Below is a small trained network, with its code and all its weights. Each question gives an input and a target symbol and asks what happens when units are switched off, that is, made to give their printed mean instead of their output.

import numpy as np


def w(rows, s, z=0):
    codes = np.array(rows[::2]) - 128.0
    scale = np.full(codes.shape[1], s)
    scale[-1] = z or s
    return codes * scale


def f(y):
    return np.maximum(y, 0)


def softmax(a):
    e = np.exp(a - a.max(-1, keepdims=True))
    return e / e.sum(-1, keepdims=True)


def log_softmax(a):
    a = a - a.max(-1, keepdims=True)
    return a - np.log(np.exp(a).sum(-1, keepdims=True))


def net(x, mask):
    ids = ['γδηθμπφω'.index(c) for c in x.split()]
    T = len(ids)
    res = E[ids] + P[:T]
    r = res
    for j in range(3):
        rows = slice(4 * j, 4 * j + 4)
        q, k, v = (r @ M[0][rows].T for M in (Q, K, V))
        z = softmax(np.where(np.tri(T) > 0, q @ k.T / 4**0.5, -1e9)) @ v
        o = O[0][rows]
        res = res + np.where(mask[j], z, o[:, -1]) @ o[:, :-1]
    y = f(res @ A[0][:, :-1].T + A[0][:, -1])
    res = res + np.where(mask[3:7], y, B[0][:, -1]) @ B[0][:, :-1]
    return log_softmax(res[-1] @ U[:, :-1].T + U[:, -1])


Q, K, V, O, A, B = {}, {}, {}, {}, {}, {}
E = w([
[167,106,192],'γ',
[128,184,248],'δ',
[250,198,238],'η',
[48,204,141],'θ',
[35,203,114],'μ',
[49,117,145],'π',
[141,242,99],'φ',
[206,78,185],'ω',
],0.013)
P = w([
[22,31,254],'0',
[164,101,91],'1',
[154,96,102],'2',
[137,132,90],'3',
[143,124,93],'4',
[118,133,110],'5',
[128,128,115],'6',
[117,128,125],'7',
[121,129,127],'8',
[119,130,132],'9',
[96,119,121],'10',
[140,125,137],'11',
[164,138,154],'12',
],0.0075)
Q[0] = w([
[118,208,115],'head 0',
[125,122,149],'head 0',
[131,159,116],'head 0',
[107,250,64],'head 0',
[129,127,176],'head 1',
[166,107,84],'head 1',
[158,48,132],'head 1',
[111,92,162],'head 1',
[131,123,133],'head 2',
[127,136,135],'head 2',
[168,210,69],'head 2',
[161,38,86],'head 2',
],0.021)
K[0] = w([
[149,167,78],'head 0',
[138,126,151],'head 0',
[132,126,103],'head 0',
[136,225,5],'head 0',
[64,87,117],'head 1',
[163,88,124],'head 1',
[90,42,184],'head 1',
[82,116,174],'head 1',
[117,121,135],'head 2',
[126,128,134],'head 2',
[161,194,68],'head 2',
[82,93,99],'head 2',
],0.02)
V[0] = w([
[13,96,207],'head 0',
[76,51,55],'head 0',
[104,155,86],'head 0',
[106,206,79],'head 0',
[115,253,217],'head 1',
[42,67,132],'head 1',
[143,91,177],'head 1',
[181,204,184],'head 1',
[105,153,152],'head 2',
[164,95,122],'head 2',
[169,198,208],'head 2',
[181,75,94],'head 2',
],0.011)
O[0] = w([
[227,122,202,255],'head 0',
[83,41,200,73],'head 0',
[134,66,111,98],'head 0',
[153,49,69,92],'head 0',
[236,106,2,217],'head 1',
[36,63,91,195],'head 1',
[113,146,66,145],'head 1',
[224,165,71,132],'head 1',
[100,115,89,163],'head 2',
[175,129,171,113],'head 2',
[45,44,113,224],'head 2',
[195,146,208,74],'head 2',
],0.011,0.0083)
A[0] = w([
[80,192,167,4],'neuron 0',
[159,228,155,151],'neuron 1',
[1,115,74,117],'neuron 2',
[28,150,132,251],'neuron 3',
],0.011,0.003)
B[0] = w([
[251,197,141,149],'neuron 0',
[54,135,131,187],'neuron 1',
[181,142,218,255],'neuron 2',
[43,142,64,213],'neuron 3',
],0.011,0.0084)
U = w([
[198,101,107,133],'γ',
[194,200,170,31],'δ',
[181,114,71,160],'η',
[81,215,74,122],'θ',
[239,65,181,56],'μ',
[219,146,118,80],'π',
[71,178,1,95],'φ',
[48,92,72,254],'ω',
],0.0067,0.0035)

Each question gives the input, a string of symbols that net reads in full, and the target symbol t.
The units are the heads (4 rows each of Q, K, V and O) and the neurons (one row each of A and B). Each row of codes is followed by its name. A weight is (code - 128) times the scale printed after its matrix; where a second scale follows, it is the last column's (O, A, B and U).
mask holds one flag per unit, heads first, then neurons. A switched-off unit (its flag False) gives its mean, the last column of its rows in O or B, instead of its output. The means were averaged over made-up inputs and are rounded, as every weight is.
A unit's drop is (log p(t) with every unit on - log p(t) with that unit switched off) / (log p(t) with every unit on - log p(t) with every unit switched off).
The circuit of an input: a set's keep is (log p(t) with only the set's units on - log p(t) with every unit switched off) / (log p(t) with every unit on - log p(t) with every unit switched off). Starting from all 7 units, units are removed one at a time, each time the one whose removal leaves the highest keep (on an exact tie, the one counted first), for as long as the keep stays at least 0.8.
circuit, biggest first: the units of the circuit, biggest drop first
most important unit: the unit with the biggest drop
k most important neurons: the k neurons with the biggest drops, biggest first
heads that matter: for each layer, one digit per head in row order, 1 if its drop is at least 0.15 and else 0, layers parted by /
drop of u: that unit's drop, to one decimal
input π ω η η, target θ: heads that matter : 100
input μ π π π ω π ω, target ω: heads that matter : 110
input π π η ω π φ π ω π ω φ ω θ, target η: most important unit : head 1
input φ π π π μ θ δ η μ, target μ: heads that matter : 101
input π π π π ω π π η η ω π π φ, target φ: heads that matter : 110
input ω π δ μ θ π η η δ θ, target μ: 2 most important neurons : [neuron 2; neuron 3]
input ω π δ, target θ: circuit, biggest first : [head 0; neuron 1]
input η π π, target θ: heads that matter : 100
input η φ π, target φ: circuit, biggest first : [head 0; neuron 2; head 1]
input π μ π π δ, target ω: circuit, biggest first : [head 1; head 2]
input ω ω δ, target θ: circuit, biggest first : [neuron 1; head 0]
input ω π δ θ η π φ ω π μ, target η: heads that matter : 110
input π ω ω η, target θ: heads that matter : 110
input π η ω ω μ θ η π π δ, target ω: most important unit : head 2
input ω η θ ω θ, target η: circuit, biggest first : [head 1; head 0]
input η η π, target φ: circuit, biggest first : [head 0; head 1; neuron 2]
input π μ μ γ, target μ: heads that matter : 100
input φ ω π π π π γ π π η η ω φ, target φ: heads that matter : 110
input ω π π δ μ ω θ η ω θ μ γ, target δ: 2 most important neurons : [neuron 0; neuron 3]
input φ η π η ω η δ η, target φ: circuit, biggest first : [head 0]
input η η ω η γ δ, target φ: 2 most important neurons : [neuron 2; neuron 1]
input γ π π π η η, target ω: drop of head 1 : 0.3
input η π π ω η η γ, target θ: drop of head 0 : 1.1
input ω η π π π δ φ ω ω, target δ: drop of head 1 : 0.2
